Here is a tiny trained network, its code and every weight. The questions are about switching its units off for an input and a target symbol, where a switched-off unit gives its printed mean instead of its output.

import numpy as np


def w(rows, s, z=0):
    codes = np.array(rows[::2]) - 128.0
    scale = np.full(codes.shape[1], s)
    scale[-1] = z or s
    return codes * scale


def f(y):
    return y / 2 * (1 + np.tanh(0.7978845608 * (y + 0.044715 * y**3)))


def softmax(a):
    e = np.exp(a - a.max(-1, keepdims=True))
    return e / e.sum(-1, keepdims=True)


def log_softmax(a):
    a = a - a.max(-1, keepdims=True)
    return a - np.log(np.exp(a).sum(-1, keepdims=True))


def net(x, mask):
    ids = ['Φαβγδεζηθλμπτψω'.index(c) for c in x.split()]
    T = len(ids)
    res = E[ids] + P[:T]
    q, k, v = (res @ M[0].T for M in (Q, K, V))
    z = softmax(np.where(np.tri(T) > 0, q @ k.T / 3**0.5, -1e9)) @ v
    res = res + np.where(mask[0], z, O[0][:, -1]) @ O[0][:, :-1]
    y = f(res @ A[0][:, :-1].T + A[0][:, -1])
    res = res + np.where(mask[1:13], y, B[0][:, -1]) @ B[0][:, :-1]
    return log_softmax(res[-1] @ U[:, :-1].T + U[:, -1])


Q, K, V, O, A, B = {}, {}, {}, {}, {}, {}
E = w([
[75,119,167,116],'Φ',
[97,104,193,182],'α',
[62,131,125,170],'β',
[55,133,121,168],'γ',
[56,143,135,149],'δ',
[76,187,255,136],'ε',
[66,140,144,195],'ζ',
[67,129,191,83],'η',
[43,82,101,110],'θ',
[71,125,136,172],'λ',
[126,187,226,225],'μ',
[95,180,201,127],'π',
[87,148,114,183],'τ',
[31,196,55,163],'ψ',
[47,149,61,219],'ω',
],0.0089)
P = w([
[12,89,123,216],'0',
[69,198,199,82],'1',
[139,199,116,157],'2',
[108,41,143,134],'3',
[101,171,198,65],'4',
[152,205,106,155],'5',
[110,37,137,139],'6',
[108,152,207,39],'7',
[153,201,83,143],'8',
[110,39,136,147],'9',
[115,135,205,10],'10',
[159,199,73,134],'11',
[107,41,138,160],'12',
],0.011)
Q[0] = w([
[193,251,67,88],'H0',
[190,233,123,35],'H0',
[72,133,100,97],'H0',
],0.011)
K[0] = w([
[220,154,78,83],'H0',
[249,145,103,49],'H0',
[82,91,67,79],'H0',
],0.012)
V[0] = w([
[105,232,76,123],'H0',
[127,160,249,78],'H0',
[88,83,66,59],'H0',
],0.014)
O[0] = w([
[192,208,132,102,249],'H0',
[80,130,118,10,173],'H0',
[117,133,247,147,14],'H0',
],0.015,0.0015)
A[0] = w([
[106,180,69,27,127],'N0',
[145,181,171,138,210],'N1',
[121,135,244,50,58],'N2',
[255,190,71,47,180],'N3',
[37,28,196,184,89],'N4',
[221,118,23,241,154],'N5',
[105,15,27,120,201],'N6',
[148,177,198,208,129],'N7',
[246,190,58,98,140],'N8',
[26,225,177,158,162],'N9',
[78,135,139,130,218],'N10',
[32,147,176,82,254],'N11',
],0.0073,0.0042)
B[0] = w([
[167,142,188,174,253],'N0',
[117,198,102,96,172],'N1',
[128,75,28,144,177],'N2',
[92,77,154,215,222],'N3',
[89,78,158,168,235],'N4',
[218,79,39,79,207],'N5',
[77,235,65,104,177],'N6',
[254,144,163,46,191],'N7',
[104,132,94,217,188],'N8',
[172,148,130,54,211],'N9',
[105,140,175,77,184],'N10',
[114,126,153,73,250],'N11',
],0.0077,0.0082)
U = w([
[118,255,161,41,189],'Φ',
[90,150,140,89,254],'α',
[64,43,159,90,78],'β',
[143,73,244,178,53],'γ',
[157,64,124,132,78],'δ',
[137,99,142,142,87],'ε',
[32,109,99,220,171],'ζ',
[40,182,208,217,112],'η',
[138,97,120,178,189],'θ',
[152,194,34,124,118],'λ',
[149,71,122,140,92],'μ',
[202,96,104,119,57],'π',
[146,67,88,131,97],'τ',
[161,78,106,119,79],'ψ',
[197,192,114,141,81],'ω',
],0.0072,0.0052)

Each question gives the input, a string of symbols that net reads in full, and the target symbol t.
The units are the heads (3 rows each of Q, K, V and O) and the neurons (one row each of A and B). Each row of codes is followed by its name. A weight is (code - 128) times the scale printed after its matrix; where a second scale follows, it is the last column's (O, A, B and U).
mask holds one flag per unit, heads first, then neurons. A switched-off unit (its flag False) gives its mean, the last column of its rows in O or B, instead of its output. The means were averaged over made-up inputs and are rounded, as every weight is.
A unit's drop is (log p(t) with every unit on - log p(t) with that unit switched off) / (log p(t) with every unit on - log p(t) with every unit switched off).
The circuit of an input: a set's keep is (log p(t) with only the set's units on - log p(t) with every unit switched off) / (log p(t) with every unit on - log p(t) with every unit switched off). Starting from the 12 units with the biggest drops (on a tie, the unit counted first), units are removed one at a time, each time the one whose removal leaves the highest keep (on an exact tie, the one counted first), for as long as the keep stays at least 0.8.
units of the circuit, in order: the units of the circuit, biggest drop first
unit that matters most: the unit with the biggest drop
top k neurons: the k neurons with the biggest drops, biggest first
drop when u is switched off: that unit's drop, to one decimal
input μ λ μ π Φ ζ Φ, target λ: units of the circuit, in order -> H0, N6
input θ μ ω, target λ: units of the circuit, in order -> H0, N5
input ε τ θ ζ, target Φ: units of the circuit, in order -> H0, N6, N3
input μ ψ Φ τ θ θ ζ τ π π α τ γ, target λ: units of the circuit, in order -> H0, N6
input ω γ π Φ θ θ α λ α η, target π: units of the circuit, in order -> H0, N5, N7
input μ ε γ μ θ θ η, target λ: top 2 neurons -> N6, N4
input ε θ π π, target Φ: units of the circuit, in order -> H0, N6, N4
input α τ θ θ β δ ψ, target ζ: units of the circuit, in order -> H0, N7
input α α μ θ θ λ λ, target ζ: top 2 neurons -> N6, N7
input π π β θ μ π, target η: top 4 neurons -> N3, N0, N5, N8
input α θ θ, target Φ: units of the circuit, in order -> H0, N4, N3
input α θ λ θ λ μ, target ζ: units of the circuit, in order -> H0, N3, N8
input θ π π, target η: top 4 neurons -> N3, N0, N8, N5
input α λ θ θ θ μ θ λ θ α α θ α, target ζ: top neuron -> N6
input π η Φ ψ π θ θ α θ η θ α, target Φ: top 2 neurons -> N4, N5
input ω μ ε γ ζ π ω μ μ π, target π: top 2 neurons -> N5, N7
input μ β α θ ω π μ η θ ζ μ θ θ, target λ: top neuron -> N6
input ζ π θ γ π μ, target η: top 4 neurons -> N3, N0, N5, N8
input ω ω θ ω, target π: top 2 neurons -> N5, N7
input ε θ θ μ δ λ τ λ π α θ β λ, target Φ: top 2 neurons -> N6, N3
input θ θ α, target Φ: top 2 neurons -> N3, N4
input ζ α α ε ω, target Φ: unit that matters most -> N4
input μ θ ε α, target λ: drop when H0 is switched off -> 1.0
input π θ θ θ α θ, target Φ: drop when H0 is switched off -> 0.7
input μ α ε θ θ η θ θ ζ γ α γ ψ, target λ: drop when H0 is switched off -> 0.7
input θ τ π α α τ β ω θ μ γ α δ, target γ: drop when N7 is switched off -> 0.1
input α λ α ω γ δ θ μ α β, target ζ: top 2 neurons -> N6, N7
input θ θ θ θ ω θ μ ω γ μ, target γ: top 2 neurons -> N4, N7
